Each row has a name. After each piece below comes the name of the row it's from, unless a question asks for something else. Each question is about the rows just above it.

Z_975: [150 147 175 169 146  90 129 119 142 159 123 140 146 119 159 137 155 128
 123 108 147 136]
Z_43: [167 154 145 135 102  90 150 148 175 118 147 151  93 150 182 115 118 162
  91 171 164 217]
Z_68: [154 147 135 102  90 150 148 148 175 118 147 151  93 150 182 115 118 162
  91 153 158  53]
Where do [154 147 135 102  90 150 148 148 175 118 147 151  93 150 182 115 118 162
  91 153 158  53] appear?
Z_68
Which row holds [175 148 148] read backwards?
Z_68
Which row holds [148 150  90 102 135 145 154] read backwards?
Z_43
Which row holds [150  93 151 147 118 175 148 148 150  90] read backwards?
Z_68
q: [167 154 145 135 102  90 150 148 175 118 147 151  93 150 182 115 118 162
  91 171 164 217]
Z_43
[ 93 151 147 118 175 148 150  90] is which row, read backwards?
Z_43

Z_399: [115 113 152 194  98  99 131 115 118 144 154 184  97  90]
Z_333: [ 97 132 131 118 115 138 124 103  77 124 154 113 143 168]
Z_111: [128 131 122 110 153 184 128 115 181 121 128 135 146 167]
Z_400: [130 126 147 162 108  44 145 137 101 141 135  30 111 156]
Z_117: [123 130 161  76 153 147 122 148 164 157 146 104 105 137]
Z_68: [115 113 152 194 156  99 131 115 118 144 154 184  97  90]
Z_832: [115 115 118 138 124 113 124 132 154  77 131 103 171 140]
Z_975: [128 125 117 152 111  79 113 129  91 149 118 147 125 183]
Z_255: [142 138 126  75 138  89 122 112 161 136 139  13 153  91]
Which row holds [113 154 124  77 103 124 138 115 118 131 132] read backwards?
Z_333
Which row holds this, read backwards? [108 162 147 126]
Z_400
[122  89 138  75 126 138] is which row, read backwards?
Z_255
Which row holds [ 99  98 194] read backwards?
Z_399
Which row holds this, read backwards? [101 137 145  44]
Z_400
[141 101 137 145] is which row, read backwards?
Z_400

Z_832: [ 97 131 161 113  70 119 144 175  62 153 115 104 135 157 125 170 104  65
 110 116 169 135 126 110 101  88 124  91 115]
Z_68: [119 155  98 118 207 125 131  57 145 150  72 116 131 138 140 155 153 199
 218 158 168 125 122 109 150 155 110 215 128]
Z_117: [171 130 156 151 160 178 158  55 152  90 154 123  73 165  85 143 120 163
 164 148 146  76 103 136 175 235 104 184 181]
Z_43: [170 158 137 166  96 103  97  84 148 134 159 147 147 110 141 107 154  89
  93  89 116 153 164 135 171 139 149  83 146]
Z_255: [175 148 192 165 101 121 118  75  88 166 142 130 153 152 135 178 141 101
 126 117 197 155 170 127 149 111 155 109 139]
Z_181: [ 70 103 167  72 118  79 115  91  90 126  64  93 100 129 116 150 129 115
 202 106 169  92 118  89 117 122  97 169 104]
Z_333: [ 99  99  81 173  93 163 112  55 152  90 154 123  73 165  85 143 120 163
 164 148 146  76 103 137 146  78 181 179 103]
Z_975: [ 72 107 137  87 135 128 167 188 119 155 100 118 144 129 149 161 109 131
 161 157 153 152 113 123 101 159  99 151 135]
Z_111: [ 81 102  77  99 159 175 161 206 126 158 111 130 146 144 143 141 104 175
 120 200  98 154 111 142  89 151  98 150 133]
Z_740: [104  97 162  95 160 157 155  84 105 120  98  99  81 173  93 163 112 159
 188 163 169  76  93 108 108  92 125 190  85]
Z_399: [189 165 144 185  56 148 117 120  80 150 172 143 140 154 119 142 127  62
  59 109 151 139 157 143 138  74 174  60 125]
Which row holds [118 100 155 119] read backwards?
Z_975
Which row holds [123 154  90 152  55 112 163  93 173  81  99] read backwards?
Z_333
Which row holds [164 153 116] read backwards?
Z_43
[112 163  93 173  81  99  98] is which row, read backwards?
Z_740

Z_111: [155 155 127 138 145  94  92 110 184  98 176 137 139 136 102 158]
Z_399: [101 122 151 100 111 124 127 138 139 110 146 145 115 153 124 144]
Z_255: [122 101  94 129 216 107 104 145 110 115 146 138 139 108 114 139]
Which row holds [107 216 129  94] read backwards?
Z_255
Where do [122 101  94 129 216 107 104 145 110 115 146 138 139 108 114 139] appear?
Z_255
Which row holds this, read backwards? [139 138 146 115 110 145]
Z_255
[216 129  94 101] is which row, read backwards?
Z_255
[137 176  98 184 110  92] is which row, read backwards?
Z_111
Which row holds this, read backwards? [176  98 184 110  92  94 145 138]
Z_111

Z_43: [130 153 136  66 155 128 121 136 111 174 162 144  89  93 166]
Z_111: [130 153 136 125 155 128 121 136 111 174 162 144  89 150 146]
Z_181: [155 136  66 155 128 121 136 111 174 162 144 198 198  59 201]
Z_255: [160  80 159 106  91 136 137 158 113 112  86  98  94 166  93]
Z_975: [130 153 136 125 155 128 121 136 111 174 162 144 152 150 146]
Which row holds this, read backwards? [ 98  86 112 113 158 137 136  91 106 159]
Z_255
[144 162 174 111 136 121 128 155  66 136 153] is which row, read backwards?
Z_43
q: [160  80 159 106  91 136 137 158 113 112  86  98  94 166  93]
Z_255
Which row holds [130 153 136 125 155 128 121 136 111 174 162 144 152 150 146]?
Z_975
q: [130 153 136 125 155 128 121 136 111 174 162 144  89 150 146]
Z_111
[150  89 144 162 174 111 136 121] is which row, read backwards?
Z_111

